(in the rows, 128 means zero)
Group, then class
[107 142 151 100 117 134 124 113 123 124  96  66 135 147 117 119 126 143
 116 122 116 160 130 104 133 159 131 129 134  66 131 139 139 131 140 122
 134 135] : GJ:BM
[132 130 113 176 130  90 136 137 115 119 139 156 144 122 118 125  96 122
 121 121 134 137 122 160 135 130 146 127 118 149 149 107 173 151 135 121
 161 122] : ZB:Dd
[123 146 118 138 122 119 137 131 118 119 140  99 147 127 127 120 110 130
 121 118 126 139 121 158 129 123 161 123 131 140 123 122 164 147 120 123
 156 129] : ZB:Dd
[141 118  88 203 132 110 135 132 124 125 149 154 138 104 123 135 122 116
 127 107 137 113 127 159 128 128 148 119 107 170 159 120 164 147 130 117
 146 125] : ZB:Dd
[ 51 114 129  59 180 176 101 117 109 155 125  48 135 122 132 116 144 121
 129 145 120 140 119  89 145 108 115  96 129 200 111 135  89 113 120 158
 139 125] : GJ:BM
[140 131 143  93 100 139 122 129 135 134 111  96 117 147 125 127 123 142
 125 131 125 138 144 104 135 156 118 115 126  54 109 132 124 122 121 129
 120 139] : GJ:PJ
[110 132 136 139 132 141 125 134 124 130 125 102 103 139 120 119 136 127
 127 133  93 132 139 117 149 143 118 118  97 134 155 125 126 123 141 122
 145 127] : GJ:BM
[100 135 131 108 126 108 128 119 118 125 125  53 160 125 129 143 114 136
 120 120 123 152 106 119 117  99 170 134 129 168 125 153 149 131 112 133
 164 127] : ZB:JL
[121 135 150 106 132 124 131 127 134 124 120 136 129 138 121 116 131 133
 122 143 126 135 139 110 143 147 106 139 117  95 140 126 112 124 141 133
 111 138] : GJ:PJ
[201 139 123 245  80  51 159 155 147 105 126 252 149 135  85 130 114 136
 135 103 130 121 160 182 144 209 103 168  97 147 220  85 181 127 162 144
 114 144] : GJ:BM
[137 128 125 162 151 137 121 134 137 123 141 156 135 128 117 111 144 137
 121 125 137 117 148 116 137 158  84 126 106 102 169 121 117 128 145 138
 119 133] : GJ:PJ
[188 141 124 234  98  79 145 144 147 102 126 239 141 145  91 118 122 121
 124 110 140 115 144 164 130 192 104 170  96  57 189 107 184 138 149 127
 111 131] : GJ:PJ
[110 126 125 157 144 112 121 133 114 131 128 166 144 136 120 129 130 124
 133 128 120 124 148 140 148 169  98 136 102 215 182 125 121 122 152 123
 140 122] : GJ:BM
[120 138 113 165 140 107 142 141 122 119 146 154 146 120 122 126 124 119
 125 112 106 140 129 163 138 133 136 134 119 175 156 115 151 149 135 123
 151 117] : ZB:JL
[153 129 135 108 132 142 135 130 125 126 118 135 126 137 113 109 134 137
 126 136 126 135 151 127 134 164 101 132 109  76 130 116 118 118 133 127
 114 137] : GJ:PJ
[150 135 143 151 128 125 129 135 138 123 125 164 134 139 126 118 126 142
 128 132 133 126 149 125 137 175 100 138  89 105 161 112 143 107 144 118
 116 131] : GJ:PJ
[139 142 128 182 148 129 134 140 127 122 141 188 149 123 117 113 132 135
 121 116 134 119 152 126 139 169  94 134 108  89 162 113 126 124 146 124
 116 127] : GJ:PJ
[109 134 151 125 138 128 139 133 126 122 128 134 124 140 109 119 137 131
 124 128 120 143 144 111 142 144 101 136 102 122 145 129 121 127 136 125
 138 129] : GJ:BM
[144 140 133 111 129 129 126 129 140 125 120 127 132 131 121 116 130 136
 122 128 124 141 142 113 136 150 113 141 115  89 127 127 120 122 134 131
 121 132] : GJ:PJ
[124 165 133 120 139 134 123 128 136 133 112 156 216 132 126 126 142 138
 128 134 127 125 129 110 133 134 105 131 118 108 134 129 101 127 131 130
 103 151] : GJ:PJ

Group and class of each row
[140 125 108 151 195 117  96  95 138 129 126 154 136 130 140 135 149 108
 184 122 113 143 160 118 127 120  92  73 109 115 142 112 122 110 139 130
 128 138] : Nj:[73]
[119 155 133 124 155 116 111 133 139 123 143 139 183 134 115 124 140 130
 179 138  95 126 126 144 113 134 131 134 141 148 163 127 120 130 130 149
 129 131] : Rh:[66]
[130 120  99 153 142 104 121 115 138 119 115 134 149 109 134 141 152 129
 178 116 125 145 139 148 108  86 130 104 145 104 101 109 126 115 143  99
 124 164] : Nj:[90]
[146 116  96 138 176 103 128 144 146 126 113 123 127 127 131 121 137 118
 167 114 147 129 141 127 121 118 128 122 140 126 106 128 130 139 136 121
 118 156] : Nj:[64]
[134 141 119 148 150  95  89 129 131 116 146 142 154 128 130 121 133 125
 106 124 136 135 134 138 143 139 126 107 123 136 128 128 127 130 131 115
 131 123] : Mg:[89]
[115 123 142 114 143 114 141 142 140 136 130 130 137 138 125 139 132 130
 137 126 140 137 129 138 138 129 142 158 131 158 162 124 147 129 132 126
 114 114] : NF:[68]
[115 128 115 146 139  94  87 146 122 117 137 135 175 126 146 139 118 144
 135 215 141 139 127 152 131 149 143 106 132 130 115 127 163 122 113  87
 132 111] : Mg:[89]
[ 92 149 140 115 141 116  94 176 134 133 121 115 184 130 117 125 143 120
 120 117 136 127 138 146 106 135 138 113 145 145 136 132 141 129 126 107
 126 115] : Mg:[89]
[119 136 119 128 140 110  88 146 125 120 147 148 163 135 136 131 143 122
 106 120 132 137 144 141 115 148 121 108 118 134 151 128 135 133 136 112
 126 111] : Mg:[89]
[107 124 147  93 145 130 105 121 145 135 140 127 129 133 135 143 142 119
 111 117 131 144 119 138 156 137 140 146 120 145 146 136 135 122 124 137
 134 118] : NF:[92]
[107 125 158 116 130 122  93 110 124 131 111 140 163 139 130 180 146 131
 139 143 131 136 114 150 123 153 139 122 130 154 146 131 137 131 115 104
 138 109] : NF:[65]
[156 150 100 145 135 122 111 103 139 115 101 140 151 114 135 143 127 126
 167 110 129 126 133 157 133 138 130 127 143 118 111 118 115 111 143 133
 140 162] : Nj:[64]
[167 144 125 165 167 126  89  52 147 115  84 174 147 125 137 148 158 124
 154 128 137 146 154 119 135 136 114 125 114 112 119 114 115 130 142 146
 134 145] : Nj:[73]
[129 129 134 127 130 100  99 143 129 120 158 136 143 139 120 136 128 153
  78 139 124 142 128 129 118 140 134 105 124 110 124 126 125 154 126 103
 114 122] : Mg:[89]
[126 153 119 144 155 100 104 141 110 116 149 134 160 139 131 139 137 125
  93 145 141 122 163 138 106 143 119 117 127 116 159 121 133 125 132 114
 111 111] : Mg:[78]
[114 138 143 141 156 110 104 139 164 118 105 144 143 139 145 159 131 115
 155 139 130 151 132 130 122 143 129 125 139 146 129 121 126 140 124 128
 127 154] : Rh:[76]
[126 146 147 138 166 107  71 114 130 106 117 140 169 140 114 142 157 118
 146 161 145 143 132 137 100 127 133 100 135 153 135 129 150 137 116 116
 134 127] : Mg:[89]
[123 124 134 131 142 102 113 126 110 131 125 129 132 137 153 123 124 128
 117 143 129 125 130 120 127 125 128  93 116 126 133 122 140 147 126  96
 127 134] : Mg:[85]
[126 132 147 141 138  96  95 122 119 123 143 134 128 125 143 140 128 122
 104 121 118 122 132 134 126 128 132 103 122 121 130 128 136 132 140  84
 133 119] : Mg:[85]
[123 186 130 137 151 133 118 111 142 127 123 145 139 129 129 142 144 135
 148 126 147 147 130 143 137 136 117 147 108 128 154 123 123 138 134 151
 120 129] : Rh:[66]
[103 114 150 106 131 130 103 126 129 135 139 141 116 140 148 162 129 130
  57 119 140 145 126 119 164 139 139 147 108 145 148 129 135 126 118 132
 123 118] : NF:[92]
[134 135  97 148 154 103 112 132 138 119 101 152 146 107 140 134 128 119
 161 112 132 132 147 122 133 127 132 114 138 131 104 135 122 123 140 117
 135 144] : Nj:[64]
[143 124 113 166 162 101  94 121 119 118 143 136 156 119 132 121 118 117
 187 118 128 123 144 137 126 141 140  85 124 119 112 127 139 134 132 113
 111 129] : Mg:[85]
[150 115 101 154 157 122 130  92 137 125 102 135 127 115 125 147 122 131
 215 114 130 137 139 120 121 129 134 124 141 103 102 128 126 110 139 118
 135 143] : Nj:[64]
[156 144 112 149 160 141 132 136 159 101 121 139 147 117 139 157 126 129
 211 142 160 121 128 137 132 140 138 167 156 131 144 124 132 118 137 134
 111 135] : Rh:[87]
